Below is a small trained network, with its code and all its weights. Each question gives an input and a class and asks what happens when units are switched off, that is, made to give their printed mean instead of their output.

import numpy as np


def w(rows, s, z=0):
    codes = np.array(rows[::2]) - 128.0
    scale = np.full(codes.shape[1], s)
    scale[-1] = z or s
    return codes * scale


def f(y):
    return y / 2 * (1 + np.tanh(0.7978845608 * (y + 0.044715 * y**3)))


def log_softmax(a):
    a = a - a.max(-1, keepdims=True)
    return a - np.log(np.exp(a).sum(-1, keepdims=True))


def net(x, mask):
    res = np.array(x, float).reshape(1, 5) / 4 @ E
    y = f(res @ A[0][:, :-1].T + A[0][:, -1])
    res = res + np.where(mask, y, B[0][:, -1]) @ B[0][:, :-1]
    return log_softmax(res[-1] @ U[:, :-1].T + U[:, -1])


A, B = {}, {}
E = w([
[167,3,97,64,151,70,117,68,94,138,163,255],'x0',
[176,125,137,166,140,139,27,157,83,127,117,132],'x1',
[134,41,53,94,200,200,111,149,195,123,184,216],'x2',
[107,123,118,195,111,129,112,93,132,138,196,117],'x3',
[220,134,124,141,103,82,153,116,195,129,147,105],'x4',
],0.011)
A[0] = w([
[170,129,136,53,136,98,160,155,91,131,33,139,79],'N0',
[201,127,137,149,130,110,40,130,50,123,115,132,14],'N1',
[89,120,128,208,109,80,122,57,90,138,222,123,74],'N2',
[188,123,137,140,124,103,149,117,152,117,131,121,29],'N3',
[148,82,123,102,122,54,134,67,60,132,149,178,8],'N4',
[66,122,130,97,116,79,248,77,131,126,135,132,25],'N5',
[127,150,153,141,92,43,151,84,41,131,99,100,22],'N6',
[5,116,130,115,139,117,114,111,10,117,111,153,38],'N7',
[240,133,128,141,113,56,154,98,148,121,141,117,77],'N8',
],0.02,0.011)
B[0] = w([
[139,128,135,58,99,126,138,120,93,26,88,132,221],'N0',
[134,128,124,165,117,98,12,153,116,145,137,137,201],'N1',
[143,128,135,34,101,124,131,133,93,32,67,137,196],'N2',
[69,153,112,26,109,161,40,143,218,193,87,104,162],'N3',
[92,161,129,173,157,170,147,154,159,91,143,87,236],'N4',
[153,121,130,189,123,101,6,155,83,151,139,143,220],'N5',
[103,109,102,156,191,177,139,145,169,100,170,142,250],'N6',
[154,127,134,98,86,110,185,93,154,251,123,123,216],'N7',
[153,117,141,124,93,111,216,90,109,241,132,140,231],'N8',
],0.019,0.021)
U = w([
[145,118,123,105,84,137,144,106,160,176,118,144,74],'0',
[147,120,123,162,98,109,57,138,113,124,126,150,118],'1',
[88,235,161,192,85,155,160,155,139,98,92,24,137],'2',
[140,10,53,91,170,178,126,118,185,102,187,248,174],'3',
[153,114,127,77,93,129,130,116,113,71,84,157,131],'4',
[151,104,149,162,122,102,178,83,96,104,128,154,246],'5',
[111,109,153,165,147,30,147,32,124,89,137,130,72],'6',
],0.011,0.012)

Each question gives the input, the list of numbers given to net, and the class t.
The units are the neurons (one row each of A and B). Each row of codes is followed by its name. A weight is (code - 128) times the scale printed after its matrix; where a second scale follows, it is the last column's (A, B and U).
mask holds one flag per neuron, in row order. A switched-off neuron (its flag False) gives its mean, the last column of its row in B, instead of its output. The means were averaged over made-up inputs and are rounded, as every weight is.
A unit's drop is (log p(t) with every unit on - log p(t) with that unit switched off) / (log p(t) with every unit on - log p(t) with every unit switched off).
The circuit of an input: a set's keep is (log p(t) with only the set's units on - log p(t) with every unit switched off) / (log p(t) with every unit on - log p(t) with every unit switched off). Starting from all 9 units, units are removed one at a time, each time the one whose removal leaves the highest keep (on an exact tie, the one counted first), for as long as the keep stays at least 0.8.
units of the circuit, in order: the units of the circuit, biggest drop first
most important unit: the unit with the biggest drop
k most important neurons: the k neurons with the biggest drops, biggest first
drop when u is switched off: that unit's drop, to one decimal
input [6,-2,1,8,7], class 4: units of the circuit, in order : [N2]
input [-5,7,6,0,-5], class 1: 2 most important neurons : [N6, N4]
input [-5,7,-5,3,-6], class 1: 2 most important neurons : [N1, N8]
input [-5,4,-5,7,0], class 4: 2 most important neurons : [N2, N4]
input [7,6,0,3,-3], class 2: 2 most important neurons : [N4, N5]
input [-5,-4,4,-7,-4], class 4: units of the circuit, in order : [N4, N6, N8]
input [1,-2,-5,5,-6], class 0: 2 most important neurons : [N7, N0]
input [7,-7,-2,-6,-6], class 1: 3 most important neurons : [N5, N8, N2]
input [7,5,7,4,1], class 2: 2 most important neurons : [N4, N6]
input [-7,-7,-2,-7,-6], class 1: 4 most important neurons : [N5, N4, N2, N8]
input [-3,6,-7,-2,7], class 0: 3 most important neurons : [N8, N5, N3]
input [-2,-2,-4,5,-4], class 4: 2 most important neurons : [N2, N8]
input [-2,7,-7,4,8], class 0: 2 most important neurons : [N8, N5]
input [-2,-7,-7,7,-4], class 1: 2 most important neurons : [N5, N0]
input [0,7,5,-3,-3], class 1: most important unit : N6
input [5,-6,3,6,4], class 1: 2 most important neurons : [N5, N0]
input [5,1,5,2,-1], class 2: units of the circuit, in order : [N4, N6]
input [4,8,5,7,2], class 1: 2 most important neurons : [N1, N6]
input [-8,-8,0,8,8], class 0: drop when N1 is switched off : 0.4
input [8,-1,1,0,-5], class 2: drop when N4 is switched off : 1.0
input [-6,-3,1,-7,-1], class 4: drop when N6 is switched off : 0.1
input [-7,-7,-7,0,-3], class 1: drop when N5 is switched off : 0.8
input [-3,0,7,3,7], class 0: units of the circuit, in order : [N6]
